In the rows, zero is written as 128.
Each row of numbers belongs to one of the nodes below and depends on some of the facts about them. Some rows are named. Which node is each other row?

Named rows:
[107 120 164 126 109 120 109 121 123 139 129 121 131  99 116 141 107 143
 116 126 120 127 158 121 140 123 153  79 161 123 138 147 135 124 131  97
 188 120  95 115 121 100 129 145 137] : klonak
[135 135 138 116 113 110 131  86  94 142 123 119 114 120 150 132 140 142
 144 120 133  98 150 136 135 128 120 164 109 106 147  93 144 139 144 103
  96 136 142 124 128 165  80 134 137] : plizam
[137 137 128 127 103 121 131 102  92 145 121 120 113 122 148 124 133 138
 146 127 140  97 141 136 128 143 124 144 121 100 143  88 138 133 141 117
 103 135 134 127 123 146  91 137 145] : kluflu
[108 125 110 137  87 136 101  90 141 142 126 129 122 113 127 143 125 129
 176 118 130 123 143 137 128 117 129 131 128 102 147 119 136 128 108  94
 141 134 133 132 110 131  98 139 129] : grelo
[115 118 144 134 109 113 108 109 124 142 150 130 134 109 115 134 121 128
 125 128 122 122 145 131 129 103 158 124 133 115 143 151 136 124 115  98
 157 121 112 126 124 118 133 145 125] : flafa
[152 129 121 164  87  88 137 127 149 141 148 140 121 156 159  97 118 134
 115 118 139  69 122 141 140 118 131  70 146  80 120  80 170 118 170 164
 209 135 118 140 166 112 118 131 150] : nepu
[135 134 151 132 129  91 132 153  62 157 126 122 132 110 110 113 108 136
  94 152 136 111 126 124 112 136 150 140 116  98 124 120 118 114 113 130
  48 117 145 118 116 117 141 146 145] : lobrom
[144 130 156 116 113  97 106 100 172 142 134 115 151 149 105  68 155 105
 116 120 144 108 124 115 133 127 133  92 129 105 105 104 143 114 175 148
 159 134 175 124 154 145 102 125 156] : vilas
[141 117  87 172 120 118 125  68 105 138 126 125 134 128 116 152 127 131
 156 111 130 155 107 107 143 103 114 126 147 148 162 167 136 120 148 127
 162 114 105 141 108 120 123 137 115] : klisak
[144 125 167 122 132  63 151  94  77 141 165 133 117 117 167 125 118 144
  84 122 104  80 145 144 147 102 134 101 119 116 163 116 129 125 170 102
 102 124 120 108 149 158 117 140 137] : flidun
[142 128 178 109 137  82 141 101  77 140 146 120 125 115 142 129 137 143
  93 126 121  95 155 131 142 112 146 162 111 120 147 127 145 139 156 102
 106 123 117 116 143 158 113 140 132] : rulom
[127 138 116 134  99 134 146 129  76 160 118 128 125  97 101 149 100 136
 137 132 139 108 130 144 156 187 121 144 105  93 119  66 159 128 107 164
   4 148 124 136 103 124 132 146 130] : klodrem
[138 135 162 145 115  81 131 132 135 138 118 121 139 148 127 106 131 139
 121 110 136  97 139 122 135 117 133 127 113 102 117 100 155 126 150 145
 131 131 145 132 142 130 109 132 148] : trugam
[ 99 129 132 131  86 143 106 101 137 136 106 118 120 105 131 148 109 142
 166 114 125 126 155 126 141 143 125  74 159 115 144 114 130 124 130  95
 172 135 108 120 105 112  95 140 143] : briples
[110 124  98 154  79 120 115  87 140 141 145 141 114 118 152 135 102 127
 166 116 113 106 129 149 132 116 118  56 142 101 164 106 115 111 123  98
 140 135 130 125 113 124 107 140 138] : grimon
[108 126 114 138  87 136 105  91 140 140 125 129 122 113 130 142 122 128
 175 116 128 120 144 136 130 123 129 120 131 107 149 117 132 126 114  95
 142 135 128 132 109 128 100 140 131] : pliklogak
[152 122 125 105 106 118 117 103 107 153 160 127 119 114 126 114 142 121
  90 154 153  89 134 138 139 135 157 156 147  89 112 114 180 131 159 138
 192 127 101 132 163 134 127 135 121] : kladim

There are 3 kinds of fact about the nodes: ψ, γ, μ.
bepogem {ψ=gima, γ=groker, μ=c}
beres {ψ=drili, μ=b}
bilen {ψ=stugo, γ=bepogem, μ=c}
bofol {ψ=notron, γ=kluflu, μ=c}
bogro {ψ=pumitem, μ=b}
bragana {ψ=sose, γ=plurulel, μ=c}
brevitri {γ=gapo}
briples {ψ=pedrok, μ=c}
brusidro {ψ=golo, μ=a}
budin {ψ=bibruk, γ=kladim, μ=a}
bufes {ψ=stebrel, γ=kleklin, μ=a}
danen {ψ=klisak, μ=b}
deflun {ψ=notron, μ=a}
disisem {ψ=klisak, γ=dresa, μ=c}
dobun {ψ=mozu, μ=b}
donis {ψ=stebrel, γ=mavus, μ=b}
dresa {ψ=stozos, γ=gabre, μ=c}
drometol {ψ=pedrok, μ=a}
druda {ψ=gima, μ=c}
druder {ψ=maklu, μ=c}
druples {ψ=stugo, μ=c}
druri {ψ=notron, γ=stuflan, μ=a}
druve {ψ=sose, μ=b}
dunuk {ψ=stebrel, γ=mopa, μ=b}
duplupir {ψ=stebrel, μ=b}
fabran {ψ=notron, γ=skedram, μ=a}
flabos {ψ=drukofal, γ=plobar, μ=a}
flafa {ψ=stozos, μ=b}
flakiski {ψ=gima, γ=rito, μ=c}
flegi {ψ=gima, γ=dunuk, μ=a}
flezus {ψ=golo, γ=lazu, μ=b}
flidun {ψ=notron, γ=skanu, μ=b}
flilil {ψ=trufem, γ=plubol, μ=a}
flisegru {ψ=drukofal, μ=a}
flubar {ψ=gofli, γ=skoze, μ=b}
furen {ψ=klisak, μ=c}
futur {ψ=truzok, μ=a}
gabre {ψ=mozu, γ=vokebi, μ=a}
gagrur {ψ=stebrel, μ=a}
gano {ψ=pusar, μ=a}
gapo {ψ=golo, γ=fabran, μ=b}
getrun {ψ=stugo, γ=tekle, μ=c}
gima {γ=bragana}
gola {ψ=mozu, μ=a}
golo {γ=getrun}
gopos {ψ=brevitri, μ=b}
gramilu {ψ=trufem, μ=a}
gredrel {ψ=bibruk, μ=c}
greflok {ψ=gima, μ=b}
grelo {ψ=golo, μ=c}
gribroko {ψ=stugo, γ=kleklur, μ=c}
grimon {ψ=notron, μ=c}
gritel {ψ=truzok, μ=b}
grofer {ψ=pusar, μ=b}
groker {ψ=maklu, γ=truzok, μ=b}
keplam {ψ=ziri, γ=klaza, μ=b}
kiskun {ψ=stozos, γ=druri, μ=b}
kistagra {ψ=stozos, γ=flegi, μ=b}
kladim {ψ=sose, γ=flezus, μ=b}
klafus {ψ=pumitem, μ=c}
klakle {ψ=truzok, μ=c}
klasan {ψ=bebe, μ=a}
klaza {ψ=gofli, γ=stogem, μ=c}
kleklin {ψ=trufem, γ=keplam, μ=b}
kleklur {ψ=stozos, μ=b}
klepazol {ψ=golo, μ=b}
klepos {ψ=maklu, μ=a}
klezam {ψ=stebrel, μ=c}
klodrem {ψ=stugo, γ=disisem, μ=c}
klodrodrus {ψ=pedrok, γ=gima, μ=c}
klonak {ψ=pedrok, μ=b}
klorir {ψ=sose, γ=ligis, μ=a}
kluflu {ψ=klisak, γ=plelos, μ=c}
klunur {ψ=drukofal, μ=c}
lazu {ψ=gima, γ=nosto, μ=c}
ligis {ψ=pedrok, γ=gredrel, μ=b}
likam {ψ=gima, μ=a}
lobrom {ψ=maklu, γ=flakiski, μ=b}
lodun {ψ=notron, γ=plopim, μ=a}
lugum {ψ=gofli, μ=a}
mavus {ψ=pedrok, γ=namal, μ=a}
mopa {ψ=golo, γ=stugo, μ=c}
musti {ψ=sose, γ=skigik, μ=a}
nagro {ψ=gofli, γ=bufes, μ=a}
namal {ψ=brevitri, γ=rulom, μ=a}
nasupos {ψ=vifor, γ=trugam, μ=a}
nepu {ψ=notron, γ=budin, μ=a}
nezi {ψ=pusar, γ=stebrel, μ=a}
noplol {ψ=vifor, γ=trufem, μ=a}
nosto {ψ=sose, γ=musti, μ=b}
nustis {ψ=bibruk, μ=c}
pastu {ψ=truzok, γ=lobrom, μ=a}
peti {ψ=drukofal, μ=c}
pibo {ψ=stozos, γ=gano, μ=b}
pifla {ψ=stebrel, γ=pibo, μ=a}
pimol {ψ=stugo, γ=nepu, μ=a}
plebra {ψ=sose, μ=a}
plelos {ψ=gofli, γ=zistum, μ=b}
pligrun {ψ=bibruk, γ=nezi, μ=c}
pliklogak {ψ=mozu, μ=c}
plipugor {ψ=pusar, μ=c}
plizam {ψ=golo, γ=flubar, μ=c}
plobar {ψ=notron, γ=lodun, μ=a}
plopim {ψ=drukofal, γ=bofol, μ=a}
plubol {ψ=notron, γ=klakle, μ=c}
plurulel {ψ=pedrok, γ=plizam, μ=a}
pogro {ψ=mozu, γ=zoder, μ=c}
rito {ψ=stebrel, γ=venak, μ=a}
robam {ψ=notron, μ=b}
rogrestas {ψ=bebe, μ=b}
rulom {ψ=gofli, γ=flidun, μ=b}
sabo {ψ=brevitri, γ=stozos, μ=a}
sadrek {ψ=brevitri, μ=a}
savin {ψ=klisak, μ=a}
setro {ψ=vifor, μ=b}
setron {ψ=pedrok, γ=stibigun, μ=c}
skanu {ψ=stugo, γ=golo, μ=a}
skedram {ψ=stugo, γ=pifla, μ=b}
skidam {ψ=drukofal, μ=b}
skigik {ψ=bibruk, γ=tratru, μ=b}
skorotrum {ψ=pumitem, μ=a}
skoze {ψ=drukofal, μ=b}
stebrel {γ=klorir}
steflo {ψ=bibruk, μ=a}
stibigun {ψ=drukofal, γ=gribroko, μ=c}
stogem {ψ=gima, γ=pimol, μ=a}
stozos {γ=pogro}
stuflan {ψ=ziri, μ=c}
stugo {γ=nagro}
tekle {ψ=bebe, γ=klodrodrus, μ=a}
tigrom {ψ=golo, μ=c}
tini {ψ=pusar, γ=brevitri, μ=c}
toskul {ψ=stugo, μ=b}
tratru {ψ=drili, γ=vilas, μ=b}
treka {ψ=trufem, μ=c}
trida {ψ=mozu, γ=bilen, μ=c}
trufem {γ=pligrun}
trugam {ψ=maklu, γ=setron, μ=a}
truzok {γ=pastu}
tutas {ψ=drili, μ=c}
venak {ψ=brevitri, γ=klodrem, μ=c}
vevur {ψ=brevitri, μ=c}
vilas {ψ=sose, γ=sabo, μ=a}
voflo {ψ=stugo, μ=a}
vokebi {ψ=pedrok, γ=flilil, μ=b}
vozo {ψ=pusar, γ=peti, μ=a}
zegal {ψ=truzok, μ=c}
zistum {ψ=stugo, γ=tigrom, μ=c}
zoder {ψ=gima, γ=trida, μ=c}

Which node is each row?
No name comes twice in this set of rows, the named rows included.
[153 133 155 186 108 104 141 159 117 137 122 126 128 169 160  92 147 166
 147 108 151  94 146 121  95  94 149 158 111  91 135  96 154 152 127 139
 195 125 136 142 146 106 105 138 175]	bufes
[156 126 148 156 112 126 144 144  68 145 150 127 111 137 165 103 145 158
 118 140 150  89 146 133  97 113 168 164 132 100 151 115 143 154 132 121
 193 118  97 132 145 108 128 146 161]	keplam
[169 141 155 146 147  61 162  54  52 120 111 107 122 154 156 146 152 125
 130  99 124  93 120 114 157 122 114 160 114 172 177 153 133 120 214 118
  99 113  70 140 113 174 110 133 107]	gima
[114 117 145 133 112 110 106 106 124 144 152 131 134 105 114 139 124 130
 126 128 121 125 146 132 129  96 156 139 127 113 140 153 140 127 112  93
 156 120 118 126 127 123 130 144 123]	skoze
[139 148 164 121 107 122 118  93 108 134 116 104 128 151 140  65 159  95
 158 127 143  91 122 123  94 162 137  87 122 127 154 103  68 110 165 103
  88 129 150 119 100 152  99 136 173]	zoder
[136 134 192 129 134  54 142 102 131 127 121 118 139 145 142 128 139 149
 117  86 113  92 161 124 161  98 123 143  94 123 136 108 163 137 171 120
 113 134 139 126 148 166  91 130 134]	tekle
[138 135 175 138 124  67 136 117 134 133 119 120 139 147 133 116 135 144
 119  99 126  95 149 122 147 107 128 134 103 111 126 103 161 131 160 133
 124 133 142 129 145 147  99 131 141]	namal
[106 127 109 139  85 134 106  93 139 141 124 129 122 111 126 147 118 128
 173 118 127 119 142 137 134 125 128 119 131 105 146 117 137 124 110  99
 134 135 123 133 107 127 103 140 126]	klakle
[152 127 155 161 100 133 146 132 140 139 146 129 138 154 126  95 152 141
 135 103 148  95 144 132 144 142 147 127 119 106 121  77 183 155 154 178
 190 145 106 148 155 110 130 139 162]	pimol
[137 135 123 125 104 122 127 101  95 147 122 121 114 121 144 122 136 137
 146 130 144 101 139 135 123 137 125 153 118  96 138  90 141 135 134 115
 103 135 143 127 126 148  90 136 144]	stibigun

Now the same nodes, written a new way:
Some rows with their names:
[ 89 103 115 116 109  51 123  47  43 135 133 141 103 100 133 111 126 111
 126 162 136 162 169 102 115 149] : flezus
[103 107 120 111 111 102 105  80  53 136 127 148 117 100 151 120 125  79
 135 164 122 151 143 119 126 121] : gopos
[ 96 143  95 108 100  61 148  49  33 148 141 146 110 150 132 108 111  88
 103 143 148 171 160 117 109 123] : vilas
[118 128 121  99 110 111 106  84  59 128 135 138 112 114 136 117 128  96
 137 167 128 155 123 126 108 128] : furen
[ 96 139 115  93 116 115  91  81  50 137 134 142  98 102 166 101 117 101
 125 158 135 152 127 115 126 101] : gofli
[ 96 140 115  94 116 114  92  81  50 137 133 141  98 101 167 100 117 102
 125 158 135 153 127 115 125 102] : mozu
[115 122 114  96  96  52 138  55  39 121 148 126  97 113 119 107 125 119
 118 157 142 154 132  96 102 143] : lazu
[ 91 132 100 111 104  56 144  44  41 144 139 144  98 132 124 108 113 100
 111 146 149 170 160 117 107 129] : musti
[116 153 104  95 100  76 136  61  25 134 148 130 130 161 141 106 124  91
 103 157 135 168 150 102 104 137] : pogro
[111 134  95  92  99  80  88 119  18 156 129 162  84  93 136 145 125  67
 166 131  99 188 111 160 105  86] : lodun
[ 92  92 136 121 120  96  93  75  73 132 131 145 102  79 135 125 132 104
 151 167 119 147 145 109 119 123] : kistagra
[ 77  97 138 126 125  90  99  65  96 133 143 147  75  79 102 129 126 130
 162 157 132 152 143 116  99 111] : bufes
[ 86  96 133 120 111  67 120  59  81 126 151 140  72  78  99 126 123 127
 146 145 137 143 132  99 103 106] : stogem
[119 128 121 100 111 111 106  85  59 128 135 138 112 114 137 117 128  96
 138 167 128 155 122 126 108 128] : vevur
[111 103 137 118 119 117 128  80  60 153 101 149 116  98 152  99 126  70
 120 178 124 147 120 129 139 122] : pibo
[ 84 147 134 122 119 134  99  93  77 142 164 152 135 157 136 139 122  77
 138 146 112 147 151  96 102  71] : rito
[118 121  91 108  94 126  87  44  86  92 154 150 118  98 146 132 108  79
 128 127 156 142 149 172 134 113] : skanu

Which node is each row?
No name comes twice in this set of rows, the named rows included.
[111 119 135 121 121 127 143  80  77 162 103 152 101 111 136  97 117  72
 117 168 136 152 102 146 130 101]	nezi
[ 90 133 133 118 114 117  98  88  54 137 156 145 149 148 156 132 130  72
 128 157 104 146 163  80 117  94]	lobrom
[111 102 132 105 109 102 102  66  56 124 128 149 118 104 148 110 130  81
 140 148 114 156 151 126 135 115]	toskul
[110 105 139 121 121 121 130  81  61 156  96 153 117  99 153  96 125  69
 121 184 126 148 119 130 140 125]	gapo
[112 141 155 103 118 143  83  89  79 116 166 139 142 155 136 124 138  92
 151 147  94 150 145  95 105  86]	klodrem
[109  91 110 105 119  99 103  80  61 145 133 129 115 104 155 122 130  74
 130 166 124 156 144 117 129 113]	klonak
[106 105 124 112 112 106 108  84  53 140 119 150 116  98 152 116 125  75
 135 167 121 151 136 124 129 120]	kleklur
[123 132  96 102  99 126  89  69  71 100 146 140 123 101 149 132 118  91
 130 164 152 141 131 150 115 145]	plizam
[111 109  90 115  98 118  84  61  67 103 142 145 129  84 165 138 116  74
 125 159 148 134 151 145 137 137]	rulom
[111 149 141 122 118 126  83  90  70 133 155 134 128 121 135 135 143  94
 135 166 101 151 112 114 105 103]	plubol
[106 122  98  85 104  94  99 118  31 149 125 167  88 104 133 135 114  71
 170 139 116 177 130 149 102  95]	flabos
[ 95 136 120 114 109  99 113  76  38 140 151 143 147 153 157 123 126  71
 115 155 112 153 167  85 119 106]	groker
[112 134 137 136 120 118 135  71  73 169 109 148 103 102 134 103 127  72
 105 167 125 156  88 153 134  98]	fabran
[136 127  94  96  91 130  77  49  80  76 155 136 128  98 152 127 118  90
 130 144 153 140 140 166 129 141]	getrun
[ 87  99 119 117 111  54 118  48  47 133 134 141  99  94 131 113 127 115
 132 164 134 160 168 102 114 148]	kladim

Now the same nodes, written a new way:
Known rows:
[175 111 167 172 131 111  86 138 137 112 166 122 146 106 148 134 133  96
  91 111 139 122 172 119 113 119 131 184 127 116 148 193 159  65  77 137
 188 105 110 160  77 147  83 147 163 105 145] : nagro
[159 122 158 158 121 150  87 153 132  86 146 113 144 115 150 105 124 114
 112  90 123 132 171 101  86 104 101 103 136 134 194 176 152  83  70 128
 160  97 137 161  96 120 112 147 124 110 161] : pogro
[164  96 120 127 133 137  85 150 171 113 185  84 136  82 151 134 155  81
 139 110 131 180 167  91 128 146 117  99 167 176  97 212 182  71  89  81
 166  90 111 142 105 110  76 115 108 118 159] : getrun
[141 111 143 155 143 124  89 132 150  86 137 124 152  89 152 117 121  97
 122 121  97 118 169 106 121 134 132 157 157 117 114 183 155  65  76 134
 178 105 102 174 101 155  74 123 133 117 138] : trugam
[160  76 127 123 112 127  90 133 154 116 155 117 131  83 141 119 118  91
 130 130 117 162 192 113 106 158 133 141 157 161  89 214 162  65  74 100
 179 109 104 178 122 132  83 157 122 119 144] : mavus
[172 117 160 163 114 137  92 145 128  94 150 114 147  90 145 152 131 121
  85  90 143 143 166 105 109  94 126 134 135  98 178 201 154  72  78 129
 189 109 134 168  78 132 127 159 158 100 164] : nosto
[149 112 145 151 131 135  89 139 153  74 130 119 153  71 157 144 132 116
 112 110 104 139 161  92 136 117 125 127 167 110 127 197 157  65  76 123
 191 116 110 167  89 151 110 138 137 109 151] : flafa
[160  84 121 127 103 143  89 135 149 128 171 104 144  81 133 117 127  85
 135 116 126 171 191 113 114 169 134 130 177 147  81 216 176  64  86  98
 175  96 101 168 105 129  76 118 123 122 160] : tekle
[148 111 144 151 133 135  89 139 153  73 130 119 152  70 157 143 132 117
 112 110 105 139 161  91 137 116 124 127 167 111 127 197 158  66  76 122
 191 116 111 166  89 150 109 139 137 109 150] : rogrestas
[178 117 167 166 115 130  90 144 131  98 153 116 149  90 147 160 138 118
  79  93 148 141 164 106 116  94 127 146 132 100 172 206 154  70  79 130
 193 110 129 164  73 134 123 159 164  97 161] : kladim
[153 121 160 154 137 136  85 145 159  82 136 120 154  96 165 124 148 103
 118 115 103 128 162  90 126 123 104 126 155 146 132 187 152  71  77 122
 166 100 111 151  93 134  86 128 122 107 146] : klafus
[132  95 151 162 113 140 106 136 150  84 139 114 144  94 172 133 146 113
 138 107 104 129 171  86 117 127 125 136 165 128 141 182 170  76  66 141
 182 116  87 140  96 177  84 125 137 112 133] : bibruk
[137 105 145 155 148 129  93 131 125  89 140 112 157  83 136  85 119  99
 109 107 101 123 165 103 120 137 132 154 161 134 106 177 149  71  79 123
 188 106 130 144  93 156  80 134 138 120 133] : deflun
[143 110 142 155 139 129  90 134 145  91 142 121 148  90 149 117 119  98
 122 118 104 123 173 109 116 135 131 151 156 118 119 184 157  67  76 133
 177 104 107 174 100 148  80 129 134 117 143] : savin
[163  72 124 120 106 129  90 133 155 122 159 114 130  81 139 120 119  90
 132 130 121 169 195 114 105 164 133 137 160 165  83 219 164  65  75  96
 179 108 104 178 123 129  82 155 120 120 146] : plurulel
[147 116 147 149 129 139  93 136 151  75 128 119 158  69 155 153 136 116
 109 108 106 139 159  92 135 114 127 128 165 105 123 201 152  67  80 124
 187 111 115 173  91 146 108 132 137 107 151] : klepazol
[155 118 140 145 135 132  76 143 158  71 127 129 145  72 142 128 123 126
 101 111 103 131 165  78 145 131 122 132 162 116 135 199 181  67  87 125
 183 133 108 170  88 153 118 127 142  92 165] : greflok

Rows to name:
No name comes twice in this set of rows, the named rows included.
[146 124 130 155 155 141  88 156 140  73 159  92 130 107 150 107 116 106
 126  86 120 137 157  93  87  93 109  87 132 134 198 165 161  90  71 121
 158  95 144 164 111 118 105 138 111 119 156]	bilen
[167 100 145 125  99 153  89 144 161 117 160 105 155  87 149 134 159  90
 126 111 125 172 178  96 123 153 110 107 173 166  91 221 165  68  90  92
 160  87 111 152 100 111  82 114 110 110 162]	bragana
[164 116 156 166 121 133  93 140 118 110 161 115 143 109 136 123 115 103
  97  97 141 126 179 123  86 112 132 156 126 106 173 187 154  75  76 139
 174  97 131 178  92 130  99 148 152 109 156]	musti
[176 111 164 173 125 118  87 142 126 114 169 118 141 110 142 127 125  99
  91 103 146 124 177 122  99 115 130 174 122 114 167 190 160  69  75 138
 184 102 120 163  79 138  93 154 163 105 152]	budin
[124  97 136 158 101 162 109 143 125  73 136 106 136 110 156 100 109 126
 144  82 105 134 178  91  73 110 120  94 157 114 200 164 166  91  56 145
 169 113 113 160 112 167 109 134 123 121 146]	truzok
[146 115 163 154 145 137  89 142 139  80 134 112 162  90 152  93 148 105
 105 104 100 127 154  85 130 125 106 129 160 161 118 182 144  74  79 113
 177 101 135 122  86 141  87 134 127 112 135]	grimon
[156 111 144 162 123 139  90 143 118 101 156 113 138 109 135 103 100 108
 111  95 129 127 181 120  80 115 129 137 134 108 181 176 158  78  71 138
 173 101 131 181  99 133 104 150 141 116 159]	sabo
[133 112 125 150 128 151  92 140 120  78 137 114 141 105 132  82  82 111
 130  92 102 127 180 113  72 118 126 109 149 103 178 165 153  83  66 137
 164 101 132 196 118 140 104 134 117 127 156]	pastu
[137 112 121 156 172 115  90 138 152  87 162 100 134  83 151 127 119  89
 130 115 109 127 159 104 120 124 139 146 147 120 124 176 168  72  79 124
 178 103 112 171 109 145  72 124 131 122 139]	voflo
[104 130 146 169 164 165 113 147 138  91 110 107 122  38 182 169 144 135
 135 142  98 104 180  97 156 139 120 132 181 110 107 179 167  71  80 142
 184 117 125 147  94 104 130 177 153  99 171]	plelos
[188 121 187 174 125 120  81 151 146 106 164 120 149 115 162 140 160 102
  85 103 145 128 163 103 117 104 105 156 121 143 169 196 154  70  77 128
 177 100 119 138  68 128  94 151 153  95 151]	klaza
[171 112 163 163 128 121  86 141 149  87 146 121 152  81 157 156 143 114
  91 106 128 138 160  98 137 106 125 151 147 110 143 204 158  63  77 126
 199 116 111 157  72 150 110 150 157 100 151]	kistagra
[181 126 186 168 128 122  85 146 152 102 155 122 157 109 162 149 166  99
  87 107 136 126 159 100 123 107 108 157 128 140 151 199 147  69  83 128
 171  96 118 144  74 129  87 137 148  95 146]	mopa

